In the rows, 128 means zero.
Each row is followed by its class.
[122 127 103 126 119 103 135 131 104 119 167 131 127 130 120 137 126 126
 120 122 114 127 127 140 101 135 139 123 137 165 136 170 139 131 138 134
 148 144 114 121 155 114 141 136 127 139 123]
sanaz
[ 71  71 144 138 104 130 104  99 146 164 113  83 133  60 148 122 116 124
 120 145 108 109 139 161 148 169 121 124 109 110 148 134 139 194 113 166
 152 114 114  98 117 125 164 113 159 117 155]
naba
[138 136 110 124 109 140 133 113 104 150 105 136 113 147 147  95 101 136
 110  98 128 138 182 102  78 141 108 102 110 146 153 145 132 135 130 143
  99 104 104 138 151 148  86 139 130 167 100]
lepib
[124 164 147 106  81 153 140 152 145 150 104 175  94 146 202  86 105 205
  94  86 132 170 175 104  38 112 114 102 116 110 169 147 155 170 126  82
  75  73 126 148 112 222 113 113 158 140 117]
naba
[154 140  79 137 121  89 120 129 118  90 145 124 119 164  93 128 147 117
 115 147 122 123 137 148  91 120 146 125 136 159 102 161 142  85 152 153
 129 216 110 122 156  76 124 182 130 150 114]
lome
[106 174 110 129 108 151 149 158 151 125 126 168 136 152 130 129 104 160
 103 112 126 138 131 109 120 138 130 142 123 138 153 136 137 129 129  82
 122 138 128 146 114 167 132 126 143 115 112]
sanaz
[124 101 155 111 119  99 131 106 103 133 155 132  95 100 157 142 133 120
 153 128 113 104 118 133 151 133 145 107 144 129 133 138 135 114 121 163
 126  89 121 124 144 109 135 122 101 122 150]
sanis
[106 129  75 146 105  78 153 115 113  84 172 134 143 133 112 118 152 147
 113 120 114 130 116 163  61 120 128 134 115 186 115 202 150 139 139 117
 145 191 106 117 156  78 141 147 125 141 115]
lepib
[ 64 143 137 117  78 165 135 145 153 149 139 146 126 121 185  94  82 174
 107  89 122 163 164 114  71 123  90 122  82 118 218 159 135 222 117  73
 119  43 128 131 106 223 123 120 178 140 113]
gava
[101 104 147 121 125 100 140 131 114 125 162 133 119 100 150 138 135 137
 127 135 116 120 119 140 122 136 140 126 130 151 135 155 138 137 126 134
 156 110 133 113 134 146 144 115 122 117 147]
sanaz
[137 128 122 109 140 114 136 122  90 136 144 159 105 153 127 137 133 124
 141 106 123 123 118 101 138 125 142 113 156 134 136 139 129  95 125 150
 116  97 123 152 156 119 114 143 110 154 136]
dof
[ 70  98 120 105 143 120 138  84  85 165 161 148 127 117 143 135 104 130
 143  83 111 109 124  95 143 149 131 123 124 155 188 183 128 147  92 158
 153  34 120 129 155 131 131 134 132 156 144]
dof
[139  85 149 142 131 102  95 116 130 122 133  83 107  91 112 138 154 110
 129 190 120 103 115 178 168 147 140 122 139 118  84 100 129 114 144 173
 150 179 114 107 129  73 152 126 121 115 157]
Moko
[156 138 143 127 121 138 112 130 130 145 113 120 112 152 136 124 104 111
 137 140 135 129 149 122 150 124 121 112 130 111 124  90 123 107 139 127
 108 135 127 137 124 135 112 123 128 142 113]
sanis
[141 133 139 138 127  93 136 146 173  86 162 145 152 121 104 156 176 110
 139 174 136 117  57 175 215 123 162 156 154 106  61  81 126  81 141  80
 137 194 154 139  78  97 162  92 105  70 138]
sanis
[106 150 163  95 127 180 133 117 159 162 120 181 135 126 164 118 102 147
 129  97 139 137 119  77 192 149 140 141 122  87 147  93 125 112  98 109
 109  25 136 156  91 212 122  97 144 107 127]
lome
[147 137 111 115 132 125 138 125 123 138 129 158 127 136 130 115 135 134
 119 105 136 137 132 114 120 133 139 125 145 123 115 137 139 105 119 109
 110 118 130 143 118 133 117 124 132 132 108]
naba
[149 106 133 124 152 107 118 111 103 122 158 121 111 117 114 132 151 124
 134 145 127 122 110 148 146 130 141 124 147 141 106 121 133  97 134 139
 145 136 115 122 136  85 142 119 109 127 139]
Moko
[101 109  98 135 110  75 126 116 132  85 195 113 138 127 115 122 155 139
 116 149 110 127 112 177  85 113 135 135 112 172 123 193 150 145 144 121
 175 180 115 104 134  90 167 145 147 143 139]
lome
[183 114 139 107 160 115 140 103  88 127 134 137 102 120 134 129 153 115
 160 124 141 123 110 116 162 124 148 112 176 118  73  96 125  55 128 156
 106 107 128 151 145 107 109 112  81 130 123]
lepib
[124  90 158 103 135  65 142 125 115  98 187 141 101  79 157 136 191 153
 139 134 119 127  79 171 126 107 164 124 167 127  84 152 154 117 126 118
 141 120 136 115 120 107 161 102 103 104 171]
naba
[140 159 120 114 139 142 137 125 122 134 135 174 126 154 124 127 127 144
 125 106 131 126 116  96 151 140 145 137 138 128 129 118 129  87 116 114
 111 106 122 149 130 125 113 127 116 125 109]
Moko
[190 126 124 118 158 128 130 134  95 132 116 127  97 139 121 130 121 102
 130 136 134 124 143 116 135 135 137 105 172 126 109 107 114  70 148 168
 106 142 123 135 150 119 111 143 106 135 116]
sanaz
[143 119 147 133 133 164 106 119 152 158  80 108 133 122 126 132  96  80
 137 152 137 113 137 123 227 162 121 128 133  85 119  48 101 106 121 156
 103 123 132 138 102 141 118 107 129 111 108]
sanis
[120 172 115 138  87 172 114 160 159 161  61 146 114 191 151  98  67 154
  88 121 133 152 186 102  95 135  94 112 103 105 178 106 129 156 139 113
  82 136 122 155 119 192 106 150 172 163 101]
dof
[ 82 164 152 131  71 167 131 168 220 131  95 166 134 117 173 109 118 192
 101 134 137 159 115 140 138 129 123 152 110  72 132  88 153 175 121  41
 101 126 146 147  58 205 165  78 164  85 128]
naba
[102 134 119 125 123 102 146 124 151  92 181 154 152 133 119 128 160 158
 121 133 123 136  86 149 132 121 149 152 125 149 113 155 137 119 129  93
 155 147 134 131 107 131 161 125 141 111 139]
lome
[120 126 146 102 145 125 151 113 122 132 164 178 132 105 135 148 167 146
 157  99 122 120  68 106 192 130 166 146 167 106 106 120 142  87  92 106
 130  85 140 146 118 122 144  99  99  96 145]
naba
[ 77 115 133 137  73 149 118 114 133 161 104  95 114 113 186  88  78 168
 101 119 110 142 195 134  60 143  89  99  74 138 187 160 144 206 127 149
 123  99 102 114 139 172 131 129 165 159 131]
lepib
[107 122 135 150  80 149  95 131 160 158  80  88 126 129 144 117  81 110
 110 158 122 119 178 149 137 161 108 110  94 107 158  96 133 166 140 156
 108 149 109 121 114 142 131 130 154 131 119]
sanis
[172 130  82 132 157  82 147 131  86  93 162 145 124 145  76 161 165  93
 141 140 120 104  96 138 138 132 165 138 176 162  82 147 127  54 144 153
 137 207 124 130 173  52 128 150  84 123 113]
sanaz
[ 89 102 177 105 113 143 123 117 136 160 141 135 109  74 178 125 127 158
 133 113 115 134 119 126 150 136 131 123 130  99 138 123 138 168 100 125
 130  52 130 128 113 171 152  85 142 113 163]
naba
[120 109 143  97 110  73 149 129  65 115 190 142  67 114 182 122 150 161
 133 104 104 135 141 136  36  92 134  88 138 155 159 207 147 154 135 155
 128  76 114 114 179 126 117 154 116 151 154]
gava
[145 128  99 122 114 123 123 139  98 131 110 106 104 142 133  99 108 105
 110 120 126 144 189 126  53 127 105  98 114 147 162 161 121 157 147 165
 104 129 106 121 158 140  89 168 148 171  94]
gava
[190 145 151 120 149 124 131 149 141 106 135 165 100 145 126 127 162 137
 128 155 145 132  92 141 171 117 154 134 168  98  67  68 126  46 145 101
 101 162 139 147 103 119 130 106  99  93 126]
Moko
[136 153 167  92 124 150 139 139 123 161 121 184  87 157 177 122 112 170
 135 100 134 143 126  84 154 113 135 112 155  91 155  94 135 106 119 107
  95  50 137 168 118 188 117 111 121 136 147]
dof
[120 143 124 147  91 124 120 150 174 118 119 118 149 149 127 115 117 123
 103 160 132 136 144 159 123 132 118 132  97 129 129 116 127 152 146  98
 122 179 129 126  95 143 142 115 157 119 115]
sanis
[113  86  90 159 147 107 115  95 157 120 158  96 203  97  58 139 163  70
 140 168 128 106  69 177 216 165 147 175 138 126  81 117 120 121 113 117
 164 209 128 110 102  50 173 103 128  98 111]
naba
[143 154 112 114  98 127 134 123 100 140 139 155 105 172 152 114  99 141
 121  88 123 138 174 101  69 118 118 100 115 157 180 170 137 139 129 121
  98  91 104 136 154 141  99 140 130 168  98]
sanis
[126  92 141 118 138  86 143  91  80 120 172 126 107  95 143 135 159 135
 149 121 112 110 104 142 131 127 144 114 149 146 104 158 139 102 119 168
 144 115 110 120 165  81 138 126  93 128 161]
lepib
[ 88 103 169  91 126 145 133  87 101 182 146 151  97  86 189 117 110 158
 145  77 109 122 138  86 129 140 133 107 129 114 179 158 143 153  82 158
 134   4 121 125 140 167 132 111 136 132 156]
naba
[168 130 180  99 126 148 128 151 106 155  95 136  56 127 188 117 100 148
 123 125 130 141 173 102 111 124 122  85 156 103 137  96 127 107 137 161
  90  77 123 140 143 190 109 123 119 135 146]
sanaz
[139 140 135 131  88 131 113 165 149 125  88 111  86 131 155 104 106 130
 107 152 127 144 172 146  90 119 109 105 123  99 139 112 128 156 154 138
  95 159 119 124 133 154 110 156 152 135 121]
gava
[ 93 123 147  83 168 137 155  86 112 147 195 186 155 115 141 145 137 136
 153  79 123 117  68  80 209 144 173 153 140 126 145 149 127  84  83 108
 155  18 142 141 114 145 136  97 114 103 151]
lome
[132 140 173 121  94 135 124 169 142 132 120 127  79 125 187 122 104 173
 114 151 124 153 149 141  98 106 126 104 143 108 134 106 142 145 151 111
 111 128 131 133 125 183 148 109 135 125 151]
sanaz
[129 136 129 131 143 119 141 150 148 109 153 151 151 121 104 153 149 111
 121 149 133 125  79 142 188 141 160 152 155 122  89 103 121  91 138  97
 138 162 143 140 101 128 141 101 113  85 131]
sanaz
[137 137 101 157  98 106 114 144 162 105 113 107 147 151 107 124 122 100
 105 171 133 128 143 173 119 134 127 131 111 138 111 124 128 133 154 116
 122 217 126 118 112 105 137 130 146 126 103]
sanis
[117 127 112 116 121 155 111  94 100 178 124 127 119 155 149  95  71 118
 119  88 120 133 196  82  78 141 107 104  94 151 199 164 131 152 115 168
 128  59  98 123 155 163 101 157 164 183  98]
lome
[124 105 120 132 108  48 147 121  97  66 220 116 116 110 132 130 197 163
 134 148 112 139  87 194  63  85 147 119 139 177  79 190 159 133 151 111
 161 178 113 111 154  75 166 119 108 132 161]
lepib
[111  94 141 112 147  95 152  83  90 118 207 144 141  89 130 141 168 131
 157 111 115 115  68 134 173 126 149 139 152 146 103 152 136 106 108 118
 164  91 126 130 143  91 147  93  96 120 157]
lepib
[197 119  75 132 173 125 130  87  68 124 116 116 143 144  70 138 148  61
 154 130 135  99 120 106 204 164 139 135 171 147  87 106 109  28 119 191
 106 169  99 146 183  36  99 142  72 146  95]
lepib
[130 133 136 109 133  79 163 146 141  88 179 179 129 110 142 140 191 165
 137 127 131 139  53 160 144 104 174 154 172 122  69 135 155  92 125  65
 131 151 150 140 102 115 169  91 103  85 148]
naba
[137 127 122 117 105  91 135 140 118 113 151 139 107 126 149 108 154 154
 109 120 124 149 143 149  51 110 136 112 133 148 117 172 153 147 140 115
 118 140 118 127 132 136 132 127 140 144 129]
naba
[113 111 107 147 121 128 107 115 129 134 128 101 139 125 111 112 114 119
 103 148 124 125 153 146 108 158 118 125  98 159 144 144 127 149 135 141
 148 149 111 113 127 114 132 136 152 143 114]
Moko
[142 103 119 146 141  84 131 117 124  89 156  98 141 103 100 132 171 107
 125 168 125 121  98 183 145 129 142 137 141 145  60 131 126 102 146 142
 141 208 123 119 128  68 146 117 113 114 144]
lepib
[ 73  97 149 103 159 139 136  77 127 138 182 148 172  59 117 152 137  88
 158 113 129 107  58 111 233 163 155 167 135 115 140 145 117 136  85 112
 164  33 141 120 104 125 130  82 119  87 147]
gava
[145 143  98 149 111 145 122 117 125 140 109 116 140 152 115 107 108 121
 113 131 130 136 160 127 115 141 110 124 115 137 124 116 126 129 141 127
 109 163 106 141 141 120 108 131 139 154  97]
lepib
[144 130 120 137 141 129 111 124 161 105 126 128 151 145  90 141 142  97
 135 166 135 120  88 148 206 137 152 156 147 104  70  76 122  72 130 126
 135 192 130 133 111  99 146 126 123 107 120]
lome
[112 123 153 117 124 186 117 121 138 177 104 124 120 108 152 128  69 123
 127 120 126 133 147  98 180 157 116 124 130 104 165  92 118 146 110 134
 126  65 125 132 117 182 132 100 143 124 124]
sanaz
[136 142 126 138 113 138 117 145 153 119 113 140 118 137 118 119 125 140
 101 146 130 130 128 143 139 148 130 130 127 120 109 100 132 110 141 114
 114 165 116 135 111 124 131 133 137 115 119]
Moko
[117 124 165 106 104 172 123 103 113 179 113 128 100 122 193  99  86 160
 134  89 121 141 174  85 120 130  96  94 114 106 171 121 131 154 105 151
 103  28 115 141 142 190 105 111 136 160 127]
lepib
[106 114 121 117 124 124 124 118  93 156 127 125 104 142 143 119  98 134
 119 111 112 126 158 113 104 136 117 106 119 150 172 158 129 149 122 170
 130  96 114 128 154 137 124 154 151 171 135]
dof
[148 122 124 111 152  86 151 119 109  99 169 156 113 112 124 145 184 150
 151 129 128 118  75 144 146 113 169 137 178 130  70 140 147  75 122 121
 125 148 135 133 133  80 151 119  94 103 145]
naba
[ 77  80 143 142 117 123 101 103 144 149 141  96 142  82 131 115 120 124
 106 152 119 121 130 167 141 172 123 128  94 140 152 132 130 175 127 142
 168 110 115 102 101 132 158 107 156 114 144]
Moko
[124 134 139 121  92 125 111 133 144 132 135 126  95 147 161 106 112 157
 115 132 123 148 163 136  80 105 120 107 113 124 150 137 147 148 141 124
 128 121 115 127 124 165 132 141 156 153 132]
lome
[160 160 116 113 150 144 142 125 122 128 127 178 114 162 120 118 129 145
 125 105 139 131 117  91 143 135 137 132 146 126 124 119 125  67 122 110
 106 115 125 149 130 119 111 129 112 125 104]
Moko
[118 172 137 136  89 170 132 163 219 105 121 157 158 152 122 142 124 147
 124 152 143 146  78 149 226 125 130 166 132  80 108  52 122 120 125  45
 114 160 151 162  50 160 169  78 143  78 111]
sanis
[101 109 105 147 123 115 126 121 176 112 157 115 190  99  82 139 170  99
 130 165 124 122  64 173 200 152 152 173 133 116  83 109 130 137 123  99
 159 194 136 125  91  87 181  90 138  90 126]
naba
[159 147 110 108 146  84 177 120  97  87 199 182 137 146 122 126 187 153
 141 110 134 137  72 127 128 103 161 138 161 156  78 152 141  62 134  81
 126 138 130 152 133  97 126 111  84 119 125]
lepib
[137 137 106 134 128 127 134 120 136 120 134 137 153 145  97 137 127 105
 129 129 129 117 119 130 162 148 132 139 124 139 117 119 117 105 124 118
 127 152 132 135 118 110 128 128 132 121 105]
sanis
[ 93 134 162 112  96 112 156 155 132 123 173 161 102 120 188 117 124 197
 104 113 115 155 132 139  56 106 129 114 118 147 164 175 144 173 135  84
 140  90 135 126 116 197 150 108 144 120 156]
sanaz
[ 83 126 115 163  86  80 130 168 183  78 154  97 150 103 116 127 156 129
 106 200 121 139  96 212 103 108 135 154 108 134  97 144 134 184 166  88
 162 244 138 104 104 112 170 131 165  92 144]
gava
[139 107 103 149 133 168 104  91 126 156  90  77 156 122  83 124 101  72
 130 148 127 114 143 128 198 175 112 133 120 122 108  80 109 120 125 176
 128 159 104 130 136  90 120 124 139 146 102]
lepib
[113 172 101 138 103 166 127 154 177 136  91 161 147 180 112 117  98 136
 100 131 138 141 129 114 167 145 120 147 119 102 142  92 123 125 130  91
 102 154 129 164  98 165 127 127 161 128 104]
dof
[ 76 107 127 102 134  90 168  97 110 127 220 185 158  91 145 138 177 169
 147  79 114 126  59 128 131 133 163 151 136 153 142 194 152 141  93  73
 172  54 139 131 116 128 166  89 117 104 152]
naba
[ 85 142 128 142  74 162 135 133 167 142  99 129 138 132 168  81  89 174
  87 116 128 159 173 131  72 137  87 120  75 128 167 142 133 196 128  97
 114 112 117 135 103 200 128 111 176 141 111]
lepib
[ 87 109 133 116 144 120 137  98 110 156 151 150 143 118 120 143 124 113
 139 110 117 110  93 109 196 155 143 139 138 133 148 139 124 123 101 144
 155  79 125 137 135 120 140 121 131 130 156]
dof
[127 151  84 141 115 128 132 139 122 131 130 128 142 157 109 122 105 121
 108 131 126 136 152 126  95 137 125 130 123 160 150 149 132 137 148 121
 135 167 111 131 145 131 127 142 142 146  97]
sanaz
[132 140 124 144 140 121 130 144 176  93 143 150 166 126  91 138 167 127
 117 164 142 130  62 164 198 147 152 171 141 114  71  83 122  85 135  73
 139 191 143 144  80 111 158  95 122  77 123]
Moko
[135 102 156 136 125 107 104 125 135 120 130 109 101 101 132 133 148 133
 125 171 122 117 114 168 151 140 136 120 141 115  92  99 133 111 143 154
 136 165 119 117 130 100 151 121 117 110 155]
Moko
[ 73 143 155 124  90 136 135 143 193 115 166 158 144 122 160 122 130 179
 107 139 123 154  91 151 148 113 135 158 110 108 138 121 144 166 125  53
 149 119 142 141  73 182 176  87 163  98 152]
lome
[153 181  97 123 107 157 142 143 137 135 109 169 134 193 124 113  95 124
 110  94 137 145 165  88 112 131 119 121 116 139 158 126 116 112 126 101
  82 119 127 162 123 163  91 134 143 145  72]
sanis
[140 109 128 129 159  77 135 112 119  89 188 139 134 101  85 158 196 112
 149 161 123 104  46 165 198 137 176 149 169 139  55 117 134  55 135 134
 162 177 129 126 131  51 163 117  89  88 156]
Moko
[102 111  71 142  96  58 142 110 105  93 203 122 146 127  91 144 160 108
 133 136 103 109 103 172  97 137 148 133 116 202 139 201 147 137 139 138
 176 182 107 113 152  51 162 152 125 132 123]
sanis
